j164-j375: [ 39  21  21 -19  31  -7 -25 -43 -24  78   4  46   8  55 -59 -21 -29  37
  32  15 -21]
j849-j819: [ 19   9 -48  -8 -11  30 -59   1  41 -12  40  13  -6 -27  -2 -28  46 -18
  20   3 -23]
j712-j390: [  4  -5   8  12 -35 -34  30  17 -13   6   2 -15  28  17  11  12 -15  27
   1   6   7]
j712-j390: [-21   4  20  20 -24  -9   5 -16 -34   2 -22 -11 -14  23 -16 -26   4  47
   8  24  -8]
j849-j819: [  7  19   3   0  19 -29 -21  28 -21  -5 -36 -21  31   0   2  17  -4 -32
  17 -32   3]
j928-j505: [-14   0   7   8  -1  -1   4   7   7 -14   8  13  -9 -20  20   7  -2  -2
  -7   4   7]
j849-j819: [ 21 -22  -8 -13  -7  22  25 -21 -10   8  25  -9 -17  28 -45  -7   5  41
   5  28  -3]
j928-j505: [ 18   9  11 -23  -7 -29  22  29 -11 -22 -18 -44  37 -22  20  19 -27   4
 -12 -23  15]
j164-j375: [-27   5  -9  -8  14 -21   1 -12 -12 -29  -5  16 -20   2  -6 -27  24  12
  27  14 -11]
j164-j375: [-20  -1  -1  10 -18 -15  52  11  -7 -53   2 -37 -20 -26  36  26  14  24
 -27  12  14]
j712-j390: [ -5   3  25  10 -36  19 -32   0   4  29 -20  -7  20   0  11 -14  -7  -2
  -7  12  -4]
j164-j375: [ 14 -35 -24  32 -27  11  36  -3 -32 -11  14 -17   0 -28  23  47  -4  -3
   3 -21  11]
j712-j390: [  4  -1  -1   1  13  15 -17   3  13   4   1   8   9 -18  12  10  -3 -33
  -9 -16   7]
j849-j819: [  3 -13   7  -5  -6   9  31   5 -10 -37  17 -27  -4 -20   1  20   9  23
 -17  23  22]
j712-j390: [-14 -39 -11  10 -18  20  -7  13   5 -34  -3 -16  31 -37  17 -13   6 -40
  -9 -25  26]
j928-j505: [-13 -40   8  10  -1  -6  34 -31 -63  -4   2  33  -9  -6  -6  13 -15  21
  44  12   6]
j849-j819: [-16 -43   0  21   7   2  18 -21 -37  18  14  66 -14  -4   6  25 -21 -13
  44  -1   2]
j712-j390: [-19  -9 -21  29   6 -17  27 -18 -21 -20  15  13 -25  13  -5   4  29  17
  13  11   0]
j849-j819: [ 20  15  19 -42  20 -22  17  33  14  -8  -5 -32  25  18 -17  14 -15   5
 -15   7  14]
j928-j505: [  9  11   0  -9   7  20 -20  16  34   3   1 -13   4  -8   4   4   3 -25
 -24  -7   3]
j164-j375: [-16 -17 -22   1   9 -12 -13 -11 -18 -15  -6  27   8 -13   3 -21  11 -25
  40 -19  -6]
j164-j375: [-12 -17 -46  -1  20   1  12 -19  -3 -16  15  27 -38   0  -3   1  27 -17
  33 -10 -20]
j928-j505: [-13 -11   4  -5   9 -12 -10  -5 -41  -3 -10  41 -16 -12  -7  -6 -19   4
  58  -6 -14]
j928-j505: [ -4 -10  18  17 -20   2  16 -16 -44  20 -29 -22   6  22  -6  19   1  17
   8  19   0]
j164-j375: [  7  11 -10  -1   5 -15   3 -23 -20  20  -4   8 -11  25 -14  -3   8  20
  23   7 -21]
j164-j375: [ 33   5  19 -16 -20  -6 -13  -1 -18  56 -10  16  26   2   6  12 -51   8
  25 -12 -16]
j712-j390: [  0  11  -5 -15   1 -16 -38  49  32 -33  -1 -13  35 -15  -4 -35  -1 -24
  -1 -25  10]
j164-j375: [-17  -7 -30  13  38  12 -28   3   6 -35  14  25 -26 -10 -19 -11  38 -34
  21 -10   1]
j712-j390: [  5   7 -15  -7 -11  14 -12  -2  41   3  26  -2   4   5   8  -5  35  -6
 -15  28  -5]
j849-j819: [  6 -17 -33  21   8  -8  31   2   5  -8  36   8 -17  24 -19  17  17   7
   2   0   4]
j849-j819: [-17 -16  15  23  13 -26   5 -11 -59  19 -22  45  -5  15 -12   8 -29   3
  51 -13  -5]
j928-j505: [  2   8 -54 -30  18  -3 -24  20  49 -15   7   6 -19   2  -7 -29  18 -40
  17 -37 -30]
j849-j819: [-15 -19 -15  25 -25  13 -32  22  -2 -25  -1  -9  20 -22  13  -1  31 -33
  17  -1   8]
j928-j505: [  0 -18 -10  -6  16   2  50  -9  -2 -23  16  -3 -23 -15   7  21 -11   6
 -19 -11  13]
j164-j375: [ -2  -3   4   4  27  11  -1 -20  15  57 -24   7  11  51 -11  15   4 -45
 -18  -4  -2]
j928-j505: [ -6 -28   2  -3  -5  17   7  10 -14 -13   3  10  -7 -28  14  28 -10 -18
  18   0   7]
j849-j819: [ -6 -20   8  19  -8  -1  41 -14 -38   7   0  -3 -27  31 -25  19  -4  38
  10  23   1]
j849-j819: [-12 -34  -9  35  -5   4  20 -36 -55   7  11  35 -24   9 -13  17  11  18
  43  18  -4]
j712-j390: [  0  -9 -15  11  -3 -26  53 -18  -3  -6  27 -15   3  50 -22   5  36  40
 -13  38  11]
j849-j819: [ 12   0 -13 -12 -22  36 -14   6  34 -33  14 -46  14 -39  15 -13  28  -8
 -39   4  13]
j712-j390: [-38 -45  -2  38 -14   4  23 -21 -36  -1 -17   4  -6  31 -18 -13  14   0
  14   9   9]
j928-j505: [ -8 -33   3 -30   3  31  -9  -5   0 -35 -11 -25  25 -21 -17 -33  14 -21
  -4   4  22]
j164-j375: [ 18  15 -20 -23  17  -6 -10 -17  28  49  -7   8   6  47 -18 -15   2 -18
   2 -12 -26]
j849-j819: [  2 -33  -5  -3  -4  17   3  -1   3  22   7  16  16  12  -1  19   1 -31
  14   8   4]
j928-j505: [ 15   3   5  21   8 -25  35 -24 -20  30  14  20  12  13  15  38 -14  14
  -7   1   8]
j164-j375: [-14  10  41  27 -38  18 -25  20 -15  -4 -17 -10   0 -41  38  22 -13   6
  -9  17   8]
j712-j390: [-15 -46 -31 -16  36   7  -6  30   8 -28  -1  10  -1  24 -48 -16  10 -54
  33 -27   8]
j164-j375: [ -9 -16  20  15  15   9   1 -28 -38  29  -8  42  -9  -1   3  24 -17  -8
  25   7   0]
j928-j505: [-13  -7  22  -5 -15   2  30  -5 -23 -31 -29 -57   8  -4  -2  -7   6  25
 -28  15  20]
j712-j390: [ 19   2   2 -10   5  36 -17  -8  -5 -12   1 -20  -4 -36  -1   7   3  -3
 -10  -3   5]
j712-j390: [ 29  10 -18   0  16 -16  11 -18 -28  14  20  26 -14  -6   0  31  -8  16
  32  -9 -16]
j712-j390: [ -3   5   1  -7   1   0 -13  17  27  10   0  10   6   2  12   1  -6 -23
  -4  -5  -4]
j849-j819: [ -7 -25  -2  12   0   1  26 -35 -23  21  10  25  -4  27 -10   9  10  11
  16  25   1]
j164-j375: [ 31  32   3 -23 -19  19 -37  32  58  32   5 -26   5  18 -11 -14 -11   1
 -28   0 -18]
j928-j505: [  4  -3   2  -8 -38  22   3  47  22 -41   9 -53  -6 -26   7  10   5  13
 -23  12  10]
j928-j505: [-22  -8  11 -16  27  -6  -4  -1   9 -10 -26  16   8 -16   5 -36 -32 -29
 -11 -42  10]
[  0  26  17  -1  -5 -11 -13  10  -9 -23   3 -12  -7  -3 -15 -20   7  43
   1  23   1] => j164-j375
[-14 -26  -9  19   8  39 -14 -17   6  -4   1   4  -1 -11   1   1  27 -39
 -12   1  14] => j712-j390
[-10  20  -9 -22  25   0 -16  21  39 -40   9 -16 -15   7 -24 -32  32  -1
 -16  11   2] => j712-j390
[-30 -26   0  26 -24  17   3 -17 -11  -8   8  13 -18   7  -4 -15  25  13
   9  33   1] => j928-j505
[ 19  -6 -20 -10   3   1  11  -1  17  10   6 -18  19  11  -2   8   5 -17
 -14 -14   2] => j928-j505
[-13 -46 -41  -7 -21  22   7   7  16 -16   3 -10  -7   6 -11 -22  17 -28
  16 -15  -9] => j928-j505
[-10  -5   7  -8   0 -19   7   0 -17 -14 -15   0  11  -7   0 -19 -15   6
   9 -12   4] => j928-j505
[ 39  18  21 -33 -27  23 -53  62  57  37  -2 -27  35  13 -19 -14 -39 -13
 -18 -11  -6] => j164-j375
[ 15  10  18   6 -15   7 -22  20   5  11  10   2  12  -7   0   9 -12   9
  -2  10   5] => j928-j505
[-19 -10  -4  16  25   4  -3 -20  -2  43  -7  50 -26  38  -9  12   1 -29
  22   2 -17] => j712-j390
[  5 -11   2  -1 -23  25 -30  24  23   7   0 -12  21  -5   0  -5   1 -24
  -5   0   4] => j928-j505
[-12  -9  17  33   0  10  -9 -26 -22  49 -14  34   1  20   8  22  -4 -17
  10  11  -3] => j928-j505
[-18  -9   2  -8  31   8  12   0  25 -24  -7  -8   2  -8   3 -12   3 -30
 -37 -17  23] => j712-j390
[ 10  12  27   7 -32  22 -43  -7   1  49 -18   0  22   5   6  -9 -10   0
   0  15 -11] => j712-j390
[ 21 -22  20  21  -3  -5  56 -21 -41  15   5 -16  26   1   4  44 -29  23
 -26  -2  33] => j164-j375
[ -6 -14 -22  -4  -6  13  23   7  19 -18   3 -23 -24   2  -3  -2   7  -4
 -18 -10  -2] => j928-j505
[  8  13 -18 -18 -16  -7  22  32  39 -28  11 -43  -9  -6  14   5   6   9
 -31  -6  -2] => j164-j375
[-29 -26 -23  55 -16   9  22 -45 -36 -13  41  54 -55 -11  11  13  36  32
  33  36  -9] => j849-j819

j648-j878: [ -9  13  -9 -34  37 -24  26  14  22  32  35  17 -35   1 -14  -8 -29  14
  25  40  -5]
j291-j561: [  2  -5  -5  18  -3  21 -14  -5  11  16  31  -4   2   1  13   1  20  15
  -9 -14 -22]
j303-j537: [-18  20 -52   3  -1 -27   1 -17 -10 -13 -26 -13  -6  -2  28  28   2 -25
  23 -31  62]
j62-j509: [  8  -5  12   1 -23  13 -19 -13  18  -2  17  21  26 -13  -8 -37  41  13
 -17 -36  -1]
j303-j537: [ 10  16   4 -29  14 -19   8 -12   4  32 -38  19   4  -5  29   2  -7   2
  18   3  48]
j62-j509: [  7   9 -11  21 -37 -32  -3  -8 -16 -95 -67 -57  -2 -24  17  24   3 -29
 -15   9  -6]
j775-j749: [ 19  -6  30  10 -29  48 -31   9   4   8  27  23  37   5 -14 -46  16  14
  -2 -28 -25]
j303-j537: [-42  -8  24   4   5  17   4 -10 -30  -3   0  16  10   1 -13  41  -4  -6
 -12 -20  -5]
j648-j878: [ -6  17  -4  14 -13  21 -22 -12 -16 -14  -6  10  22   2  28  15  11  -4
  20 -48  17]
j303-j537: [ 10   9 -50   5  13 -30  12  -1 -12 -38 -18 -16 -16  10 -15  -2   4 -24
  15  -5  45]
j291-j561: [ 23  10  52 -14  -3  -1   8  10  -6 -19 -24  -1   4 -16 -30 -18 -27   7
 -13  46 -42]
j135-j846: [-27  -5  23 -11  -2  27  -2  -6 -15  -8 -10   0  13 -26  18  17  -2   4
 -11  -1  -3]
j291-j561: [ -9   4  35  -1 -32   5  -2   7 -21 -66 -21 -13  15 -28 -49 -14 -11 -12
 -22  18 -30]
j648-j878: [-17  14 -38   9   8  15 -16 -11  -6   7  24   4  -5   5  19  25  30   8
  22 -29  42]
j62-j509: [ -8   9  34   1 -31  14 -16  -4   7 -11   0   3  21 -22  16  -5  -7   5
  -6 -15 -41]
j62-j509: [-11 -25  -8 -20  39 -17  30   0  -5  -3  -7  11 -17   8  -9   8   7  -4
  -9  14  24]
j135-j846: [ 22 -19 -56  15  13   0  -3  22  27  17  49 -22 -32  27  -9 -24  25  12
   7  23   8]
j62-j509: [ 27   9 -21  25 -27  -6 -24  -6  14 -40   4 -12   8   2   8 -21  36   1
   3 -29  -5]
j775-j749: [  4 -15 -17  -8   0 -20  17  13   7 -61  -3  -4  -3   1  -5 -36 -10 -23
   7 -11 -14]
j62-j509: [  8   8 -18   2  17   1  -3  -2   7  31  21  14  -7  18   5   1   8  10
  18 -10  18]
j291-j561: [-17  14 -12  22 -25 -13 -10   5  -6 -16   4 -27 -13   3 -14  30 -11  -9
   4  10 -15]
j62-j509: [-36   2  50 -16  -5  26   8 -20 -29   8 -27  -6  20 -54 -14  22 -18   1
 -46  17 -11]
j648-j878: [  1  27  -2  16   2 -20  -5  -5 -29 -48 -37  -9 -12  17   9  57   2  -8
  26   2  14]
j648-j878: [ 12  -4 -41  22  -2 -27  -1   2  -4  17   1   9  -4  48 -29   1  11 -21
  16 -29  49]
j291-j561: [-22   0  -3   9 -21  -5  -2  -5   0  32   7 -11   2  -7 -19  10 -14 -10
 -18  -2  -1]
j135-j846: [-33 -12  22  -2 -35   5  -2  22 -19 -30 -21  -3  15   6  -7  10 -37 -29
  10  -2 -13]
j648-j878: [ 21  -1  -1  12   3  35 -13   6   3   7  26 -14   1  -7  -1 -19  11  18
  -9  13 -22]
j135-j846: [  8  -7  17   6   3  -2   2   8  -2 -14 -15 -12  -9   9  20  21  -8   4
   0  22 -29]
j62-j509: [  1   5 -10  -5   9 -19   4 -15   6  -8 -14   1  -6  -6  25  14  19   3
   1  -9  17]
j775-j749: [  7   6  35   3   5  25  -1  -5 -15  -2  12  11  13 -13 -43 -13  -1  12
 -23   7 -31]
j135-j846: [-10  -6 -34   0 -33 -11   0   3 -10   3 -34 -12  23  -1  -4 -27 -25 -47
   5 -33  55]
j303-j537: [  5 -26  -1  44 -42   3 -16  21   7 -21  15 -32   0  28  -6   2  -4 -14
 -13  -3 -58]
j775-j749: [ 11   5   9   7   6   5  -2   6  -5 -27  11   6  -3   9 -15  -4   3   6
   7   2 -24]
j648-j878: [-21  -3   4   9   6  38 -13  -9  13  48  49   1   1 -13  30  15   8  25
 -11 -12 -31]
j303-j537: [-19  11  27   9 -45  24 -23 -20 -16  -9 -25  -3  41 -34   9   2  -2 -11
 -20 -38  -3]
j303-j537: [ 36  42   3 -20   0  11  -5 -18  -2 -26 -24 -16  13 -60  -5 -46   1  11
 -10  18  11]
j775-j749: [ 24 -19 -59   3 -30 -33  -9  34  41  -9  19  -9 -12  38   0 -57  11 -17
  36  -7  29]
j135-j846: [  3  22  65 -17  -7  14  -1  -5  -9  25 -24   5  14 -31  -9   6 -33  16
 -16  36 -36]
j775-j749: [  4 -20   5  17  -6  -2   5  26  -3 -37  12 -11  -9  26 -21  -4 -16 -12
   2  12 -46]
j62-j509: [-30   0  53 -22 -39   7  -3 -14   4 -14 -27 -12  23 -65   0  -6  -6   4
 -45  17 -29]
j775-j749: [ -2  24  13  17  19 -17  11 -16 -27 -53 -19  -6 -12   2   1  51 -11  -6
   2  -5 -35]
j291-j561: [-23  -9  19   2   2  24 -12   8  10  25  56  31   0  16 -13   7  14  24
   6 -12 -28]
j291-j561: [ -8  -1  30 -24  -3  -1  17  16   1   7  -3  -2  -2 -21 -32 -23 -45  -4
 -11  41 -29]
j135-j846: [ -5   0 -24  -3   2   7   0  -4  -4  15   2  -2   5  -6  -2 -13   0  -9
   1 -13  34]
j303-j537: [-16  26 -20 -12   2 -24  12 -23 -15   3 -19   9   9 -21 -31  -6 -12 -23
  -3 -25  51]
j775-j749: [ 27 -10  24   3 -31  19 -21   7  29  38  10  14  29   6  24 -45   0   9
  -1 -22 -28]
j62-j509: [-18  -6  -8   5  -8  -8  14  -6 -28 -43 -41 -28   6 -18  -3  15 -22 -35
 -17  -4   8]
j62-j509: [ -9 -14   1   9  -3 -10  13   9 -33 -37 -40 -11   3  18 -15  20 -24 -35
   0  -1  10]
j775-j749: [  2  12  18  -2  26   3  12  -3 -12 -18   6   0 -14  -8 -15  16  -8  12
  -6  23 -31]
j648-j878: [ -5  -2  -3   8   7   4   1  -4 -19 -28 -18  -9  -1   2  12  26   6  -7
   0  -4   7]
j291-j561: [ 43   4 -37   2   0 -26  -4  -2  27  29  -7   2  -2  21  19 -33  17  -2
  17 -15  40]
j62-j509: [ 11  -1   9  25 -17   3  -7   6 -22 -57 -24 -21   6   9  -6  13  -5 -16
  -3  -2 -27]
j291-j561: [-37 -18  55  28 -62  24 -23   8 -16 -28  18   4  31  -1 -65   4   1  -8
 -38 -18 -62]
j62-j509: [ -4  14  -5  12  -8  -5  -1 -16 -29 -13 -48 -19  10  -9  14  32 -11 -21
  -4 -11  27]
j135-j846: [ -5  -1  59 -16 -34  -9   1 -17   3   5 -39   3  26 -42 -24 -14   0   2
 -48  14 -17]
j775-j749: [ -1  -8 -13   8 -47 -13 -17   7  19  -5  -6   1  22  11  14 -29  -1 -22
  12 -41   8]
j303-j537: [-38 -29  -8  20 -29  -5  -2  14   7 -22  26 -28 -14   2 -16  19   3  -9
 -22  10 -38]
j135-j846: [  7  29 -29  15  25 -18  -7 -31 -10   1 -15  11  -8  18  44  52  31   6
  26 -39  44]
j303-j537: [-13 -29  22  18 -20  23  -8  12  -1 -11  33   3  11   9 -38 -12  10   1
 -26  -8 -45]
j648-j878: [ -1 -13  10 -14  25 -22  30  -4 -12   7 -24  33  10  22 -10  -6 -28 -27
   3 -27  13]
j135-j846: [-10  -1 -23  12  -5  -5   8   9  -1 -10  30 -11  -8   2 -41 -19 -20 -17
  -5  -4 -18]
j135-j846: [-18  44  10   6 -26  11 -22 -23  -9  41  -9 -16   9 -37   8  32 -11  10
  -6   4  10]
j135-j846: [ 10   9  30 -24  18  29  -4 -12  15  24  23  24  11 -31  10 -27  15  35
 -10   4 -17]
j648-j878: [ 17 -14 -83  -6  29 -21  11   7  30  11  16 -11 -24  21  52 -24  16  -9
  33 -17  52]
j303-j537: [  3 -15  -3 -20  17 -12  11  19   2   4 -13  18  -9  29  14   0  -6  -4
  29  11  29]
j648-j878: [ -6 -15  19  -8   9  24   7  -6 -16 -45 -26 -19   7 -33  30   8   7   2
 -24  12 -17]
j291-j561: [  2 -10 -24  37 -29  10 -14 -14  -8  -9 -13 -38  16  -8  18   6   9 -21
 -28 -33  -3]
j291-j561: [ 29  29  -8   1   8   8  -4 -10 -12 -12 -19 -14   5 -20   3 -13  -7   1
   4   5  10]
j291-j561: [-25   0 -23  20 -24  34 -26  13  -2  16  61  28  21  29 -21 -19  -1 -10
  30 -62   4]
j291-j561: [ 24  25 -38  -3  10  -8  -5   1   9 -10   7  -8 -12  -2  10 -19   6   4
  28   3  25]
j775-j749: [ 0  4 -2  4  0  9 -9 -5  2 21 -1 -2  1  2 29 16  4  8  7 -5  6]
j303-j537: [-24  -5  21  -3  -8 -14   6 -16   1  18 -19  -8  -3 -17   6  36   3   3
 -29  13  -5]
j775-j749: [ 14 -20   3 -19   9  15  -2  32  18  -9  33  19  -7  18 -17 -43  15  19
  20  24  -4]
j135-j846: [-46  14  87  -7 -32   3  -4 -21 -35 -26 -60   2  23 -38   2  69 -17   0
 -31  13 -33]
j648-j878: [ 30 -11 -33  -2  24 -50  31  16 -17 -55 -56  -7 -15  43   0  -3 -24 -43
  30   2  36]
j303-j537: [ 23  28   5  -5  -4  -6   4  -5 -22 -25 -44 -10  13 -17 -12 -14 -29 -19
   5   5  13]
j648-j878: [  1  13 -13 -12  22 -22  11  -4   6   6   0   8 -18   5   4  11   1   5
  16   9  18]
[ 28  45  -1 -21  13 -17   8 -10  13  41 -11   1  -4 -24   6 -23 -38   5
  14  19   5] => j303-j537
[  2 -13 -25  15 -12 -31  -3  -7  29  44  16   2  -7  24   4   0  20  -2
  -7 -21  12] => j303-j537
[-23  -8  16  10   9  21   4   5 -30  -8   8   1  -1   8 -30  28 -11  -4
  -9   7 -14] => j648-j878
[ -3 -14 -21   3 -12  -8  -5  -4   9  39 -21  -8   5  10  38  10   5 -11
   2 -14  40] => j775-j749
[  1  -1 -25 -14  -5 -12   0   0  28  20  20  -5  -8 -15  -2 -30  13   7
  -3   8  18] => j62-j509
[ -1  21  20  14 -43  29 -24  -2 -14 -21 -20 -21  30 -28  23  -4 -26 -11
   0 -17 -28] => j303-j537
[ 10  13 -53  44  -2  -4 -10   5 -16 -58  20 -14  -5  35  -1   8  -1 -27
  31 -50  -8] => j62-j509
[ 20   0 -13 -10  18 -15   4  -6  27   7   1   2 -13  -1  44  -6  20  17
   8   3   3] => j62-j509
[-33   9  19   1 -33  31 -16 -15 -10  28   6  -1  30 -38 -12  -2 -10  -3
 -25 -21  -2] => j775-j749
[  8 -14  26   8 -15  -1 -10  15   8  -1  -6  14   6  33  24  11  -1   3
  16  -7 -27] => j775-j749
[ 32  29 -15 -26  26 -12   6 -16  15  39  -4  11  -6 -21  -4 -31   9  19
   6  17  44] => j291-j561
[ 38   4 -24  37 -11  -5 -16   0  -2 -14  -3  -7   6  34   0  -7  16 -10
  11 -30   2] => j775-j749
[ 10  11 -39  10  -1  -6 -15  -4  26  43  35   2 -11  14   8  -8  25  14
  15 -13  26] => j648-j878
[-27   9  10 -16  12   7   8  -8   2  18  17   2  -7 -27   2  12 -13  11
  -9  12 -13] => j62-j509
[ 38 -23 -20   2 -33   1  -5  13   9   7 -42 -28  25  -2  14 -60 -12 -29
 -10  -2  30] => j62-j509
[-22  18 -36 -10   8   4   4  -1 -10 -10  11  -9  -7 -19  -4  -2 -12 -10
  16  -4  30] => j291-j561
[  6  -5 -47  41 -13   7 -16  -3  -6 -39  25 -17   3  18 -12  -6  31 -15
   0 -44   4] => j303-j537
[-17  -3  -9  11 -17   3 -10   2   1   9  13  -5   0   6  -2  12   4  -3
   1  -9   3] => j648-j878
[ 49   2 -75  26  24  -1 -10  12  28   7  52   0 -17  47  24 -39  21   3
  43 -35  11] => j62-j509
[-23   3  11 -10  -5  17   4   7 -19 -10  -3  11  16  -6  -7  -5 -34 -18
  12 -15  -1] => j135-j846
[ 21  24 -20  10   0  28 -24 -16   8  35  18  -3  11 -13  28 -11  20  19
   7 -21  19] => j775-j749
[-10  33   0  32  25  24  -5 -12 -41 -25  15 -19 -17  -2 -16  62  -8   9
   1  10 -30] => j62-j509
